Below are the code and all the weights of a small trained network. Each question names an input and a class and asks about switching units off, where a switched-off unit gives its printed mean instead of its output.

import numpy as np


def w(rows, s, z=0):
    codes = np.array(rows[::2]) - 128.0
    scale = np.full(codes.shape[1], s)
    scale[-1] = z or s
    return codes * scale


def norm(h):
    return h / np.sqrt((h * h).mean(-1, keepdims=True) + 1e-5)


def f(y):
    return np.maximum(y, 0)


def log_softmax(a):
    a = a - a.max(-1, keepdims=True)
    return a - np.log(np.exp(a).sum(-1, keepdims=True))


def net(x, mask):
    res = np.array(x, float).reshape(1, 4) / 4 @ E
    u = 0
    for l in range(2):
        y = f(norm(res) @ A[l][:, :-1].T + A[l][:, -1])
        res = res + np.where(mask[u : u + 15], y, B[l][:, -1]) @ B[l][:, :-1]
        u += 15
    return log_softmax(norm(res)[-1] @ U[:, :-1].T + U[:, -1])


A, B = {}, {}
E = w([
[190,189,22,189,165,96,98],'x0',
[94,149,156,103,254,40,238],'x1',
[128,125,124,128,124,127,134],'x2',
[17,73,135,217,90,15,37],'x3',
],0.0047)
A[0] = w([
[59,165,149,119,165,183,48,48],'L0N1',
[176,200,2,212,164,100,116,131],'L0N2',
[82,77,162,148,107,121,119,123],'L0N3',
[133,150,204,111,150,71,162,129],'L0N4',
[28,109,134,210,114,40,115,109],'L0N5',
[172,148,115,97,126,219,177,144],'L0N6',
[136,104,128,158,106,90,91,115],'L0N7',
[144,81,99,57,202,125,116,6],'L0N8',
[90,168,165,144,185,25,212,103],'L0N9',
[42,68,114,223,104,97,61,120],'L0N10',
[106,177,146,109,226,96,238,124],'L0N11',
[127,158,115,148,124,59,89,83],'L0N12',
[194,188,79,127,109,85,77,81],'L0N13',
[150,161,127,180,105,83,174,52],'L0N14',
[167,97,113,126,84,191,71,135],'L0N15',
],0.0082,0.013)
B[0] = w([
[53,188,136,73,234,191,120,128],'L0N1',
[189,77,37,171,176,121,150,250],'L0N2',
[138,158,75,121,133,114,155,184],'L0N3',
[161,119,147,141,135,168,110,184],'L0N4',
[154,87,112,77,174,104,69,236],'L0N5',
[106,89,145,125,188,107,89,242],'L0N6',
[115,145,170,154,110,146,103,167],'L0N7',
[173,168,109,93,110,249,94,128],'L0N8',
[132,86,131,85,206,115,82,217],'L0N9',
[102,144,133,164,63,153,184,253],'L0N10',
[111,178,151,177,63,138,173,247],'L0N11',
[131,96,188,148,97,144,116,150],'L0N12',
[167,137,221,125,111,134,122,159],'L0N13',
[151,93,119,157,137,150,173,128],'L0N14',
[118,100,131,101,160,97,81,221],'L0N15',
],0.011,0.0071)
A[1] = w([
[215,132,78,169,112,128,168,109],'L1N1',
[50,179,108,104,34,140,180,46],'L1N2',
[54,156,204,21,148,122,100,101],'L1N3',
[103,107,160,143,138,118,180,127],'L1N4',
[160,125,104,97,166,143,101,72],'L1N5',
[149,212,78,203,93,124,225,41],'L1N6',
[130,130,95,182,41,148,192,127],'L1N7',
[84,104,158,139,146,110,120,104],'L1N8',
[54,197,164,83,18,142,126,70],'L1N9',
[114,186,51,42,103,146,96,1],'L1N10',
[89,252,242,131,61,163,156,17],'L1N11',
[43,137,141,41,120,126,76,95],'L1N12',
[74,157,135,42,134,68,137,62],'L1N13',
[168,150,94,90,113,117,55,38],'L1N14',
[67,84,119,162,103,93,94,142],'L1N15',
],0.011,0.0073)
B[1] = w([
[60,163,175,79,94,112,113,224],'L1N1',
[101,26,138,46,171,135,116,168],'L1N2',
[111,224,74,154,46,87,79,235],'L1N3',
[133,107,131,162,137,149,126,173],'L1N4',
[125,114,104,124,114,73,134,177],'L1N5',
[24,171,163,175,180,242,173,151],'L1N6',
[130,164,211,159,52,208,99,189],'L1N7',
[148,141,107,115,115,145,141,183],'L1N8',
[103,21,127,49,227,133,182,188],'L1N9',
[113,155,136,125,90,119,114,128],'L1N10',
[252,95,189,36,103,24,205,174],'L1N11',
[29,169,87,100,85,160,152,215],'L1N12',
[113,105,73,153,106,175,92,143],'L1N13',
[129,92,133,140,175,102,200,142],'L1N14',
[180,151,135,126,159,123,149,253],'L1N15',
],0.013,0.0064)
U = w([
[29,237,23,71,42,64,37,156],'0',
[223,26,41,130,240,26,52,233],'1',
[216,220,215,37,57,32,228,10],'2',
[75,171,191,219,234,225,239,4],'3',
[41,27,184,29,115,207,146,119],'4',
[215,120,220,249,35,218,30,67],'5',
],0.017,0.0028)

Each question gives the input, the list of numbers given to net, and the class t.
The units are the neurons (one row each of A and B). Each row of codes is followed by its name. A weight is (code - 128) times the scale printed after its matrix; where a second scale follows, it is the last column's (A, B and U).
mask holds one flag per neuron, layer by layer. A switched-off neuron (its flag False) gives its mean, the last column of its row in B, instead of its output. The means were averaged over made-up inputs and are rounded, as every weight is.
A unit's drop is (log p(t) with every unit on - log p(t) with that unit switched off) / (log p(t) with every unit on - log p(t) with every unit switched off).
The circuit of an input: a set's keep is (log p(t) with only the set's units on - log p(t) with every unit switched off) / (log p(t) with every unit on - log p(t) with every unit switched off). Starting from the 12 units with the biggest drops (on a tie, the unit counted first), units are removed one at a time, each time the one whose removal leaves the highest keep (on an exact tie, the one counted first), for as long as the keep stays at least 0.8.
units of the circuit, in order: the units of the circuit, biggest drop first
k most important neurons: the k neurons with the biggest drops, biggest first
k most important neurons of layer l: the k neurons of layer l with the biggest drops, biggest first
drop of u: that unit's drop, to one decimal
input [-1,4,-1,1], class 0: units of the circuit, in order -> [L0N2 L1N3]
input [0,-1,-4,7], class 4: 2 most important neurons -> [L0N2 L0N10]
input [2,0,-3,7], class 5: units of the circuit, in order -> [L0N10 L1N7]
input [7,0,-4,5], class 5: 4 most important neurons of layer 0 -> [L0N10 L0N9 L0N6 L0N15]
input [-1,0,-1,-8], class 0: units of the circuit, in order -> [L0N2 L0N6 L1N3]
input [-6,2,3,-1], class 2: units of the circuit, in order -> [L0N2 L0N5 L1N11]
input [-2,-8,4,8], class 4: units of the circuit, in order -> [L0N2 L0N10 L1N9]
input [-1,8,7,1], class 0: units of the circuit, in order -> [L0N2 L1N3]
input [-5,5,7,-2], class 2: units of the circuit, in order -> [L0N11]
input [4,0,-1,-5], class 1: 2 most important neurons of layer 1 -> [L1N3 L1N12]
input [-3,-1,5,7], class 4: 2 most important neurons -> [L0N10 L0N2]
input [2,2,-3,-2], class 3: 2 most important neurons -> [L0N11 L0N5]
input [0,-2,8,7], class 4: 3 most important neurons -> [L0N2 L0N10 L1N9]
input [7,3,5,-2], class 3: 3 most important neurons -> [L0N11 L0N5 L1N6]
input [4,1,7,7], class 1: 2 most important neurons of layer 0 -> [L0N5 L0N11]
input [-6,8,-6,3], class 0: 2 most important neurons -> [L0N2 L0N9]
input [3,-4,-4,0], class 1: 2 most important neurons -> [L0N15 L0N11]
input [-8,3,-1,-6], class 2: 2 most important neurons of layer 0 -> [L0N2 L0N11]
input [4,0,6,-5], class 1: 2 most important neurons of layer 1 -> [L1N3 L1N12]
input [1,-8,-2,0], class 1: most important neuron -> [L0N15]
input [-5,-7,3,8], class 4: 2 most important neurons -> [L0N10 L0N2]
input [7,-5,-3,3], class 5: most important neuron of layer 0 -> [L0N10]
input [1,-5,1,8], class 5: 3 most important neurons of layer 0 -> [L0N10 L0N5 L0N11]
input [1,-1,-5,8], class 5: 2 most important neurons -> [L0N10 L0N5]
input [7,8,8,-2], class 3: drop of L0N11 -> 2.8
input [-4,-2,8,-8], class 0: drop of L0N2 -> 1.7
input [2,7,6,-3], class 3: drop of L0N11 -> 3.3
input [-8,4,-5,-6], class 2: drop of L1N11 -> 0.1
